Below are the code and all the weights of a small trained network. Each question names an input and a target symbol and asks about switching units off, where a switched-off unit gives its printed mean instead of its output.

import numpy as np


def w(rows, s, z=0):
    codes = np.array(rows[::2]) - 128.0
    scale = np.full(codes.shape[1], s)
    scale[-1] = z or s
    return codes * scale


def f(y):
    return y / 2 * (1 + np.tanh(0.7978845608 * (y + 0.044715 * y**3)))


def softmax(a):
    e = np.exp(a - a.max(-1, keepdims=True))
    return e / e.sum(-1, keepdims=True)


def log_softmax(a):
    a = a - a.max(-1, keepdims=True)
    return a - np.log(np.exp(a).sum(-1, keepdims=True))


def net(x, mask):
    ids = ['ΔΘΞαγπ'.index(c) for c in x.split()]
    T = len(ids)
    res = E[ids] + P[:T]
    r = res
    for j in range(2):
        rows = slice(3 * j, 3 * j + 3)
        q, k, v = (r @ M[0][rows].T for M in (Q, K, V))
        z = softmax(np.where(np.tri(T) > 0, q @ k.T / 3**0.5, -1e9)) @ v
        o = O[0][rows]
        res = res + np.where(mask[j], z, o[:, -1]) @ o[:, :-1]
    y = f(res @ A[0][:, :-1].T + A[0][:, -1])
    res = res + np.where(mask[2:10], y, B[0][:, -1]) @ B[0][:, :-1]
    return log_softmax(res[-1] @ U[:, :-1].T + U[:, -1])


Q, K, V, O, A, B = {}, {}, {}, {}, {}, {}
E = w([
[80,119,29,70,154,194,145],'Δ',
[152,166,211,181,96,108,151],'Θ',
[121,111,120,145,111,16,139],'Ξ',
[83,35,78,105,188,77,109],'α',
[90,254,119,136,83,166,180],'γ',
[137,143,86,107,116,153,162],'π',
],0.017)
P = w([
[149,225,87,24,113,95,33],'0',
[137,68,39,128,131,133,249],'1',
[2,126,225,93,89,190,85],'2',
[108,50,28,155,78,134,222],'3',
[54,118,231,74,102,201,101],'4',
[80,46,14,150,68,150,230],'5',
[101,123,224,90,120,184,133],'6',
],0.01)
Q[0] = w([
[177,95,169,92,170,150,122],'H1',
[56,45,113,169,66,129,254],'H1',
[113,141,187,75,182,157,73],'H1',
[148,142,223,139,74,93,97],'H2',
[65,28,134,93,36,55,136],'H2',
[97,221,171,160,69,185,238],'H2',
],0.0078)
K[0] = w([
[143,134,182,151,140,166,109],'H1',
[189,198,92,102,88,51,73],'H1',
[150,123,127,148,122,130,167],'H1',
[188,133,222,137,114,64,131],'H2',
[160,145,90,179,100,10,131],'H2',
[173,199,117,158,26,162,188],'H2',
],0.012)
V[0] = w([
[85,171,213,140,85,245,181],'H1',
[121,165,75,37,128,125,162],'H1',
[73,94,113,92,200,159,170],'H1',
[156,142,60,83,155,114,133],'H2',
[137,142,140,76,138,51,119],'H2',
[113,223,106,89,114,127,190],'H2',
],0.012)
O[0] = w([
[171,180,115,116,25,111,80,63],'H1',
[83,86,121,62,166,1,100,245],'H1',
[151,161,171,182,215,17,88,2],'H1',
[144,110,232,194,71,127,130,115],'H2',
[109,121,97,110,106,223,112,160],'H2',
[91,95,95,124,137,112,106,241],'H2',
],0.0098,0.007)
A[0] = w([
[134,106,113,87,87,113,50,154],'N1',
[110,124,189,93,139,107,96,240],'N2',
[169,56,16,109,90,175,135,131],'N3',
[121,150,147,108,99,162,74,66],'N4',
[30,152,130,142,144,136,95,157],'N5',
[170,138,129,245,156,36,143,3],'N6',
[231,181,164,160,105,172,148,37],'N7',
[117,86,111,225,106,140,191,179],'N8',
],0.012,0.0057)
B[0] = w([
[118,103,175,181,234,193,163,190],'N1',
[102,153,148,174,65,159,80,190],'N2',
[66,161,154,145,165,139,138,250],'N3',
[145,1,124,120,140,26,169,154],'N4',
[152,124,137,147,125,151,180,201],'N5',
[99,107,129,186,101,199,73,155],'N6',
[73,55,19,109,159,146,24,136],'N7',
[192,137,93,167,98,29,154,197],'N8',
],0.0098,0.016)
U = w([
[40,166,205,80,200,197,168,127],'Δ',
[141,165,245,177,2,187,212,254],'Θ',
[118,49,174,36,14,102,138,252],'Ξ',
[75,75,41,128,75,180,83,59],'α',
[174,114,86,233,150,237,154,39],'γ',
[138,73,152,87,116,134,215,1],'π',
],0.0063,0.0043)

Each question gives the input, a string of symbols that net reads in full, and the target symbol t.
The units are the heads (3 rows each of Q, K, V and O) and the neurons (one row each of A and B). Each row of codes is followed by its name. A weight is (code - 128) times the scale printed after its matrix; where a second scale follows, it is the last column's (O, A, B and U).
mask holds one flag per unit, heads first, then neurons. A switched-off unit (its flag False) gives its mean, the last column of its rows in O or B, instead of its output. The means were averaged over made-up inputs and are rounded, as every weight is.
A unit's drop is (log p(t) with every unit on - log p(t) with that unit switched off) / (log p(t) with every unit on - log p(t) with every unit switched off).
The circuit of an input: a set's keep is (log p(t) with only the set's units on - log p(t) with every unit switched off) / (log p(t) with every unit on - log p(t) with every unit switched off). Starting from all 10 units, units are removed one at a time, each time the one whose removal leaves the highest keep (on an exact tie, the one counted first), for as long as the keep stays at least 0.8.
circuit, biggest first: the units of the circuit, biggest drop first
unit that matters most: the unit with the biggest drop
k most important neurons: the k neurons with the biggest drops, biggest first
which heads matter: for each layer, one digit per head in row order, 1 if its drop is at least 0.15 and else 0, layers parted by /
input α Θ Ξ α Θ α, target γ: circuit, biggest first	H1, N6, H2, N8
input π α Θ Ξ Δ Δ, target Ξ: 2 most important neurons	N1, N3
input π α Ξ Θ Ξ α, target Ξ: circuit, biggest first	H2, H1, N3
input γ Ξ Θ Θ Ξ, target Θ: unit that matters most	N2
input Θ Θ Θ Ξ Θ Ξ, target Θ: circuit, biggest first	H1, H2
input γ Δ Ξ Θ Ξ π, target Δ: 2 most important neurons	N1, N3
input γ Θ π Θ, target Δ: circuit, biggest first	H1, N1, N8, H2
input Θ Θ Θ, target Ξ: circuit, biggest first	N4, H1, N7
input Δ γ γ γ, target α: circuit, biggest first	H1, N6, H2
input Θ Θ γ Θ γ α α, target Θ: which heads matter	01
input α Ξ Θ Θ Θ Ξ, target γ: which heads matter	10
input Θ γ π α, target Θ: which heads matter	11
input Θ Δ Δ π, target Θ: circuit, biggest first	H2, H1
input Ξ Θ α γ γ π, target π: unit that matters most	N8
input γ Ξ Ξ Ξ Δ Δ, target Δ: which heads matter	10
input Θ Δ Θ Θ Δ, target Θ: which heads matter	01
input γ Θ α Δ Θ γ, target Δ: circuit, biggest first	H1, N1, N8, N3
input π Θ Δ Θ Θ π, target Ξ: which heads matter	11
input α Θ Θ γ, target γ: 4 most important neurons	N6, N5, N8, N3
input Ξ Ξ Θ α, target π: most important neuron	N8
input Ξ Ξ π Ξ, target π: 3 most important neurons	N8, N2, N6
input Ξ Ξ α γ, target π: 2 most important neurons	N8, N2
input π Δ Ξ γ, target Ξ: 2 most important neurons	N3, N1
input α α γ π, target γ: 2 most important neurons	N6, N8
